Below is a small trained network, with its code and all its weights. Each question gives an input and a class and asks what happens when units are switched off, that is, made to give their printed mean instead of their output.

import numpy as np


def w(rows, s, z=0):
    codes = np.array(rows[::2]) - 128.0
    scale = np.full(codes.shape[1], s)
    scale[-1] = z or s
    return codes * scale


def norm(h):
    return h / np.sqrt((h * h).mean(-1, keepdims=True) + 1e-5)


def f(y):
    return np.maximum(y, 0)


def log_softmax(a):
    a = a - a.max(-1, keepdims=True)
    return a - np.log(np.exp(a).sum(-1, keepdims=True))


def net(x, mask):
    res = np.array(x, float).reshape(1, 7) / 4 @ E
    u = 0
    for l in range(2):
        y = f(norm(res) @ A[l][:, :-1].T + A[l][:, -1])
        res = res + np.where(mask[u : u + 4], y, B[l][:, -1]) @ B[l][:, :-1]
        u += 4
    return log_softmax(norm(res)[-1] @ U[:, :-1].T + U[:, -1])


A, B = {}, {}
E = w([
[95,104,172,148,233,205,104,180,101,70,127,127],'x0',
[132,56,189,49,185,108,174,76,119,90,81,64],'x1',
[126,51,90,107,103,161,87,139,113,117,37,173],'x2',
[112,149,126,149,121,194,177,153,180,54,142,138],'x3',
[243,170,118,214,152,161,117,176,144,202,125,2],'x4',
[137,107,195,113,84,148,101,127,115,136,159,127],'x5',
[157,108,102,65,194,156,134,83,162,158,122,170],'x6',
],0.0078)
A[0] = w([
[168,185,118,92,149,120,116,48,131,48,202,61,47],'0.n1',
[136,188,192,104,178,92,190,153,49,143,228,150,101],'0.n2',
[228,114,151,107,254,161,127,55,192,188,173,241,15],'0.n3',
[92,114,146,216,97,73,170,168,32,96,120,81,5],'0.n4',
],0.0056,0.0028)
B[0] = w([
[152,145,106,151,117,136,146,133,125,41,98,94,201],'0.n1',
[105,136,74,161,152,128,98,105,74,50,134,111,253],'0.n2',
[147,215,130,68,90,161,148,162,64,151,152,116,249],'0.n3',
[129,179,183,5,118,116,182,216,95,93,111,140,200],'0.n4',
],0.014,0.0031)
A[1] = w([
[233,95,209,210,189,131,210,199,176,240,145,70,27],'1.n1',
[138,102,207,38,194,131,184,100,87,100,126,74,152],'1.n2',
[140,31,104,113,117,158,13,138,173,111,75,104,182],'1.n3',
[96,107,135,155,255,199,32,162,66,66,138,112,7],'1.n4',
],0.0069,0.0014)
B[1] = w([
[23,37,155,146,211,98,172,73,171,180,134,245,215],'1.n1',
[114,179,155,158,88,142,148,112,198,126,70,160,255],'1.n2',
[236,136,122,148,134,112,55,47,65,149,199,37,181],'1.n3',
[145,81,61,83,66,87,107,95,180,195,189,98,246],'1.n4',
],0.011,0.0058)
U = w([
[143,71,78,94,40,120,198,120,177,183,166,75,143],'0',
[57,57,162,162,185,118,174,74,102,133,146,227,144],'1',
[185,184,188,70,121,231,223,255,22,143,51,142,138],'2',
[160,158,123,169,113,148,66,113,202,120,81,131,255],'3',
[239,72,53,170,125,175,152,89,7,44,140,28,3],'4',
[144,122,124,128,133,140,116,120,168,127,108,131,79],'5',
],0.0071,0.0015)

Each question gives the input, the list of numbers given to net, and the class t.
The units are the neurons (one row each of A and B). Each row of codes is followed by its name. A weight is (code - 128) times the scale printed after its matrix; where a second scale follows, it is the last column's (A, B and U).
mask holds one flag per neuron, layer by layer. A switched-off neuron (its flag False) gives its mean, the last column of its row in B, instead of its output. The means were averaged over made-up inputs and are rounded, as every weight is.
A unit's drop is (log p(t) with every unit on - log p(t) with that unit switched off) / (log p(t) with every unit on - log p(t) with every unit switched off).
The circuit of an input: a set's keep is (log p(t) with only the set's units on - log p(t) with every unit switched off) / (log p(t) with every unit on - log p(t) with every unit switched off). Starting from all 8 units, units are removed one at a time, each time the one whose removal leaves the highest keep (on an exact tie, the one counted first), for as long as the keep stays at least 0.8.
circuit, biggest first: the units of the circuit, biggest drop first
top k neurons: the k neurons with the biggest drops, biggest first
top k neurons in layer l: the k neurons of layer l with the biggest drops, biggest first
input [-1,4,7,-2,-2,5,5], class 4: circuit, biggest first	[1.n3]
input [4,7,-8,-2,0,-3,2], class 4: top 3 neurons	[0.n2 0.n1 1.n1]
input [-7,8,-6,-5,-6,2,5], class 3: top 4 neurons	[1.n2 1.n1 1.n4 0.n1]
input [-3,-1,0,-3,6,3,-6], class 1: top 2 neurons in layer 0	[0.n3 0.n2]
input [-4,5,-5,4,-6,-7,-8], class 2: circuit, biggest first	[0.n4 1.n4]
input [-1,-7,-8,2,-6,6,3], class 4: circuit, biggest first	[0.n2 1.n1]
input [0,-6,-7,3,3,-1,7], class 2: top 3 neurons	[0.n3 1.n4 1.n3]
input [0,1,-6,4,5,-3,3], class 4: top 3 neurons	[0.n1 0.n2 0.n4]
input [-6,3,5,-7,8,3,4], class 1: top 3 neurons	[1.n1 0.n2 1.n4]
input [-2,0,-2,3,0,-1,-3], class 2: top 2 neurons	[0.n4 1.n4]
input [1,3,0,0,-5,3,-7], class 2: top 2 neurons	[0.n4 1.n1]
input [4,4,8,-2,-3,-3,2], class 4: top 2 neurons in layer 0	[0.n4 0.n3]
input [-3,0,4,-3,7,3,-2], class 1: circuit, biggest first	[1.n1 0.n2]
input [1,4,-5,-3,-4,5,-2], class 4: circuit, biggest first	[0.n2]
input [3,8,-7,2,-4,-4,-7], class 3: top 2 neurons in layer 0	[0.n3 0.n2]
input [0,-3,-3,-3,4,5,6], class 2: top 2 neurons	[0.n3 1.n4]
input [5,-3,6,0,-3,-4,0], class 4: circuit, biggest first	[1.n3 1.n1]
input [8,0,-2,0,-6,-5,-5], class 0: top 2 neurons	[1.n4 1.n1]
input [-2,-3,-8,-5,2,-6,-5], class 4: circuit, biggest first	[0.n2 1.n2]
input [8,2,5,-6,-1,-2,0], class 0: circuit, biggest first	[1.n4]
input [-1,6,-8,-6,-4,2,3], class 4: top 3 neurons	[0.n2 0.n1 1.n1]
input [-2,-4,6,-1,8,-2,0], class 1: circuit, biggest first	[1.n1 0.n2]
input [-5,8,4,8,-1,7,-5], class 3: top 3 neurons	[1.n2 0.n3 1.n4]
input [-6,-1,8,3,-3,-6,7], class 4: top 2 neurons	[1.n1 1.n2]
input [8,4,-7,1,-7,7,1], class 0: circuit, biggest first	[1.n4 1.n1]
input [1,8,-5,-2,-1,6,-6], class 3: top 3 neurons	[1.n2 0.n3 0.n2]
input [-6,-1,-3,5,8,-5,5], class 1: circuit, biggest first	[1.n1]
input [0,-4,6,-5,4,4,1], class 4: top 2 neurons in layer 1	[1.n3 1.n2]
input [-4,7,5,7,-1,7,7], class 2: circuit, biggest first	[0.n3 1.n4]
input [7,8,7,8,7,2,-6], class 3: top 2 neurons in layer 1	[1.n2 1.n3]
